Below are the code and all the weights of a small trained network. Each question names an input and a class and asks about switching units off, where a switched-off unit gives its printed mean instead of its output.

import numpy as np


def w(rows, s, z=0):
    codes = np.array(rows[::2]) - 128.0
    scale = np.full(codes.shape[1], s)
    scale[-1] = z or s
    return codes * scale


def norm(h):
    return h / np.sqrt((h * h).mean(-1, keepdims=True) + 1e-5)


def f(y):
    return y / 2 * (1 + np.tanh(0.7978845608 * (y + 0.044715 * y**3)))


def log_softmax(a):
    a = a - a.max(-1, keepdims=True)
    return a - np.log(np.exp(a).sum(-1, keepdims=True))


def net(x, mask):
    res = np.array(x, float).reshape(1, 4) / 4 @ E
    u = 0
    for l in range(3):
        y = f(norm(res) @ A[l][:, :-1].T + A[l][:, -1])
        res = res + np.where(mask[u : u + 7], y, B[l][:, -1]) @ B[l][:, :-1]
        u += 7
    return log_softmax(norm(res)[-1] @ U[:, :-1].T + U[:, -1])


A, B = {}, {}
E = w([
[71,87,213,121,104,50,149,209,127],'x0',
[163,13,152,190,246,66,254,82,86],'x1',
[171,95,37,140,219,167,91,193,130],'x2',
[110,128,120,143,234,145,90,101,222],'x3',
],0.0093)
A[0] = w([
[120,152,106,97,197,154,22,176,172,7],'L0N1',
[168,90,82,108,195,170,26,154,159,122],'L0N2',
[116,138,83,136,144,124,24,161,201,45],'L0N3',
[115,43,175,135,170,42,178,184,86,33],'L0N4',
[226,76,1,173,177,189,144,96,115,27],'L0N5',
[105,114,175,163,164,59,173,44,173,1],'L0N6',
[170,93,48,170,185,190,104,115,77,60],'L0N7',
],0.0083,0.0081)
B[0] = w([
[49,131,129,154,125,163,163,143,191,185],'L0N1',
[114,168,109,116,165,164,167,165,183,237],'L0N2',
[16,108,113,189,112,182,143,187,145,188],'L0N3',
[107,66,124,184,85,26,192,215,71,255],'L0N4',
[201,127,80,68,205,101,105,88,1,218],'L0N5',
[77,98,178,87,116,171,92,41,141,171],'L0N6',
[222,145,117,74,159,136,127,127,126,190],'L0N7',
],0.0089,0.0055)
A[1] = w([
[105,74,209,135,158,71,200,86,162,87],'L1N1',
[124,58,161,138,143,64,158,165,83,18],'L1N2',
[176,159,116,101,148,123,139,126,129,18],'L1N3',
[148,148,143,123,2,140,74,136,94,16],'L1N4',
[214,123,47,148,175,136,147,105,151,16],'L1N5',
[158,51,155,192,115,56,178,174,102,24],'L1N6',
[142,162,130,163,116,133,76,107,94,2],'L1N7',
],0.0097,0.004)
B[1] = w([
[144,23,79,201,70,165,73,110,103,233],'L1N1',
[84,171,60,167,150,56,213,146,178,231],'L1N2',
[135,104,132,114,145,116,117,106,99,127],'L1N3',
[91,227,191,2,68,121,169,127,42,189],'L1N4',
[179,141,133,99,167,101,87,131,39,172],'L1N5',
[47,129,47,142,174,24,165,152,180,253],'L1N6',
[91,132,173,128,177,90,119,167,103,119],'L1N7',
],0.0083,0.0079)
A[2] = w([
[136,175,139,198,108,118,134,85,201,28],'L2N1',
[114,74,189,184,134,50,162,144,84,84],'L2N2',
[145,147,131,87,34,137,124,128,124,51],'L2N3',
[114,162,157,149,50,89,159,150,102,82],'L2N4',
[173,157,132,129,111,98,135,120,179,90],'L2N5',
[143,91,188,113,141,90,110,164,196,16],'L2N6',
[124,63,255,144,138,129,122,37,138,2],'L2N7',
],0.009,0.0043)
B[2] = w([
[143,172,60,105,137,214,118,202,93,122],'L2N1',
[85,72,74,154,152,13,121,63,233,253],'L2N2',
[82,146,213,139,181,83,178,168,47,172],'L2N3',
[87,140,143,131,194,70,110,58,89,206],'L2N4',
[21,126,94,113,197,157,140,157,53,111],'L2N5',
[97,102,51,121,200,134,128,44,133,113],'L2N6',
[174,98,97,207,1,221,33,76,76,144],'L2N7',
],0.0063,0.006)
U = w([
[192,108,218,123,126,137,136,157,164,1],'0',
[253,156,74,69,237,151,107,101,42,182],'1',
[130,55,146,198,51,192,64,44,117,131],'2',
[215,97,174,123,141,162,166,230,131,29],'3',
[69,224,236,39,71,112,129,134,44,143],'4',
[57,183,94,113,140,222,84,213,251,142],'5',
[90,49,97,187,147,2,191,134,144,176],'6',
],0.014,0.0083)

Each question gives the input, the list of numbers given to net, and the class t.
The units are the neurons (one row each of A and B). Each row of codes is followed by its name. A weight is (code - 128) times the scale printed after its matrix; where a second scale follows, it is the last column's (A, B and U).
mask holds one flag per neuron, layer by layer. A switched-off neuron (its flag False) gives its mean, the last column of its row in B, instead of its output. The means were averaged over made-up inputs and are rounded, as every weight is.
A unit's drop is (log p(t) with every unit on - log p(t) with that unit switched off) / (log p(t) with every unit on - log p(t) with every unit switched off).
The circuit of an input: a set's keep is (log p(t) with only the set's units on - log p(t) with every unit switched off) / (log p(t) with every unit on - log p(t) with every unit switched off). Starting from the 12 units with the biggest drops (on a tie, the unit counted first), units are removed one at a time, each time the one whose removal leaves the highest keep (on an exact tie, the one counted first), for as long as the keep stays at least 0.8.
units of the circuit, in order: the units of the circuit, biggest drop first
k most important neurons: the k neurons with the biggest drops, biggest first
top k neurons in layer l: the k neurons of layer l with the biggest drops, biggest first
drop when u is switched off: that unit's drop, to one decimal
input [2,4,-8,6], class 2: units of the circuit, in order -> [L0N6, L2N7]
input [-6,6,-2,-6], class 1: 2 most important neurons -> [L0N5, L0N4]
input [4,-1,-6,-3], class 4: units of the circuit, in order -> [L1N4]
input [4,-4,-4,5], class 4: top 2 neurons in layer 1 -> [L1N6, L1N2]
input [-6,-1,-6,6], class 5: units of the circuit, in order -> [L0N5, L2N1]
input [-5,2,-8,-3], class 2: 2 most important neurons -> [L2N7, L1N2]
input [4,-2,-5,4], class 2: 2 most important neurons -> [L0N4, L2N7]
input [3,1,7,5], class 5: top 2 neurons in layer 0 -> [L0N2, L0N1]
input [1,-2,8,4], class 5: 2 most important neurons -> [L0N3, L0N1]
input [1,6,-7,8], class 2: 2 most important neurons -> [L0N6, L2N7]
input [8,-3,5,0], class 5: drop when L0N5 is switched off -> 0.2
input [-7,-3,1,-7], class 4: drop when L0N2 is switched off -> 0.1
input [1,-1,3,-8], class 4: drop when L0N4 is switched off -> 0.2
input [-4,7,6,-8], class 1: units of the circuit, in order -> [L0N5]
